Below are the code and all the weights of a small trained network. Each question names an input and a class and asks about switching units off, where a switched-off unit gives its printed mean instead of its output.

import numpy as np


def w(rows, s, z=0):
    codes = np.array(rows[::2]) - 128.0
    scale = np.full(codes.shape[1], s)
    scale[-1] = z or s
    return codes * scale


def norm(h):
    return h / np.sqrt((h * h).mean(-1, keepdims=True) + 1e-5)


def f(y):
    return y / 2 * (1 + np.tanh(0.7978845608 * (y + 0.044715 * y**3)))


def log_softmax(a):
    a = a - a.max(-1, keepdims=True)
    return a - np.log(np.exp(a).sum(-1, keepdims=True))


def net(x, mask):
    res = np.array(x, float).reshape(1, 7) / 4 @ E
    u = 0
    for l in range(3):
        y = f(norm(res) @ A[l][:, :-1].T + A[l][:, -1])
        res = res + np.where(mask[u : u + 5], y, B[l][:, -1]) @ B[l][:, :-1]
        u += 5
    return log_softmax(norm(res)[-1] @ U[:, :-1].T + U[:, -1])


A, B = {}, {}
E = w([
[84,3,94,98,36,89,150,54],'x0',
[190,73,167,149,185,191,88,42],'x1',
[106,128,142,120,149,106,110,117],'x2',
[118,127,134,126,133,121,120,128],'x3',
[127,142,205,32,149,137,181,107],'x4',
[98,135,169,243,157,106,237,103],'x5',
[99,86,45,112,197,153,171,132],'x6',
],0.0043)
A[0] = w([
[174,157,211,163,115,99,86,162,21],'0.n0',
[175,243,167,141,2,102,111,17,64],'0.n1',
[163,116,227,19,154,123,212,153,5],'0.n2',
[186,95,136,164,160,193,70,68,154],'0.n3',
[162,162,108,219,188,125,41,173,12],'0.n4',
],0.0056,0.0015)
B[0] = w([
[97,98,99,75,184,63,184,77,186],'0.n0',
[65,68,2,106,200,180,185,146,231],'0.n1',
[190,42,93,209,107,81,83,211,227],'0.n2',
[57,114,212,107,97,168,146,209,248],'0.n3',
[167,98,109,163,140,93,95,70,255],'0.n4',
],0.0081,0.0024)
A[1] = w([
[117,58,52,125,204,191,153,134,240],'1.n0',
[102,74,133,127,55,100,138,94,88],'1.n1',
[104,148,164,171,162,105,156,68,122],'1.n2',
[144,147,121,25,135,140,2,81,103],'1.n3',
[187,188,172,116,170,95,143,155,249],'1.n4',
],0.0067,0.0017)
B[1] = w([
[163,225,189,77,173,52,102,157,253],'1.n0',
[221,191,90,204,192,167,91,62,179],'1.n1',
[172,106,153,90,69,224,208,180,166],'1.n2',
[167,179,109,146,53,189,204,169,186],'1.n3',
[142,91,41,169,84,151,92,2,183],'1.n4',
],0.0078,0.0047)
A[2] = w([
[70,110,2,151,125,86,136,170,169],'2.n0',
[142,85,160,206,154,103,184,119,89],'2.n1',
[217,186,143,152,105,123,125,117,166],'2.n2',
[125,85,82,81,112,121,143,6,85],'2.n3',
[152,81,111,191,126,92,97,141,250],'2.n4',
],0.0076,0.0012)
B[2] = w([
[113,126,239,105,137,132,92,92,252],'2.n0',
[133,159,85,102,67,112,133,169,222],'2.n1',
[16,42,46,162,207,113,106,99,245],'2.n2',
[93,112,96,172,239,129,205,13,145],'2.n3',
[148,2,129,60,118,159,30,147,206],'2.n4',
],0.0077,0.0043)
U = w([
[151,117,67,202,188,135,126,23,62],'0',
[180,72,142,173,96,66,67,185,167],'1',
[187,209,67,157,4,156,214,171,196],'2',
[127,239,146,89,204,84,161,119,4],'3',
[94,144,254,135,66,150,116,117,112],'4',
[53,109,127,134,152,131,145,150,220],'5',
[55,90,117,127,153,118,146,164,105],'6',
],0.0089,0.0022)

Each question gives the input, the list of numbers given to net, and the class t.
The units are the neurons (one row each of A and B). Each row of codes is followed by its name. A weight is (code - 128) times the scale printed after its matrix; where a second scale follows, it is the last column's (A, B and U).
mask holds one flag per neuron, layer by layer. A switched-off neuron (its flag False) gives its mean, the last column of its row in B, instead of its output. The means were averaged over made-up inputs and are rounded, as every weight is.
A unit's drop is (log p(t) with every unit on - log p(t) with that unit switched off) / (log p(t) with every unit on - log p(t) with every unit switched off).
The circuit of an input: a set's keep is (log p(t) with only the set's units on - log p(t) with every unit switched off) / (log p(t) with every unit on - log p(t) with every unit switched off). Starting from the 12 units with the biggest drops (on a tie, the unit counted first), units are removed one at a time, each time the one whose removal leaves the highest keep (on an exact tie, the one counted first), for as long as the keep stays at least 0.8.
circuit, biggest first: the units of the circuit, biggest drop first
top k neurons: the k neurons with the biggest drops, biggest first
k most important neurons of layer l: the k neurons of layer l with the biggest drops, biggest first
input [-3,7,1,-2,3,5,3], class 4: top 2 neurons -> [0.n3 0.n1]
input [-7,8,-7,7,8,5,-4], class 1: top 2 neurons -> [0.n2 0.n3]
input [-6,-3,-5,3,-5,5,1], class 0: top 2 neurons -> [0.n2 1.n4]
input [-5,8,-2,-6,-7,-1,0], class 4: top 3 neurons -> [0.n3 0.n2 1.n1]
input [-5,5,4,7,2,5,8], class 3: most important neuron of layer 2 -> [2.n4]
input [-1,2,3,-4,5,-5,4], class 1: top 2 neurons -> [0.n2 0.n1]
input [-5,-1,-6,-8,8,7,2], class 1: 2 most important neurons of layer 2 -> [2.n4 2.n1]
input [8,-4,-4,-2,8,-2,8], class 0: top 4 neurons -> [1.n1 0.n1 2.n3 0.n3]
input [4,7,0,2,6,-1,6], class 4: 3 most important neurons of layer 0 -> [0.n3 0.n1 0.n4]
input [-2,4,6,-3,-6,-7,3], class 2: 2 most important neurons of layer 1 -> [1.n3 1.n1]
input [6,5,-8,8,-3,-8,6], class 2: 2 most important neurons of layer 0 -> [0.n2 0.n4]
input [8,-1,-4,6,0,7,0], class 0: 2 most important neurons of layer 1 -> [1.n1 1.n3]
input [2,-5,5,5,8,-4,8], class 1: circuit, biggest first -> [0.n2 2.n2]
input [0,-5,5,-8,-6,-7,-8], class 3: 2 most important neurons of layer 0 -> [0.n1 0.n2]
input [8,-1,-8,-6,-7,-6,4], class 0: most important neuron of layer 0 -> [0.n2]
input [5,-8,-7,8,3,6,3], class 4: top 2 neurons -> [2.n0 1.n0]
input [-6,7,-2,-1,4,4,3], class 4: top 2 neurons -> [0.n3 1.n1]
input [-2,8,5,3,-3,-2,-8], class 3: 3 most important neurons of layer 2 -> [2.n4 2.n0 2.n2]
input [3,-7,-2,1,-2,-4,-1], class 4: circuit, biggest first -> [2.n0 2.n2]
input [-3,8,0,6,-2,8,0], class 2: circuit, biggest first -> [1.n2 2.n1]
input [1,8,0,-1,-4,6,8], class 3: circuit, biggest first -> [1.n0]
input [-7,-1,5,2,-5,-1,-2], class 0: circuit, biggest first -> [1.n4 0.n0]
input [-4,-4,4,4,-1,3,4], class 0: top 2 neurons -> [1.n4 0.n1]
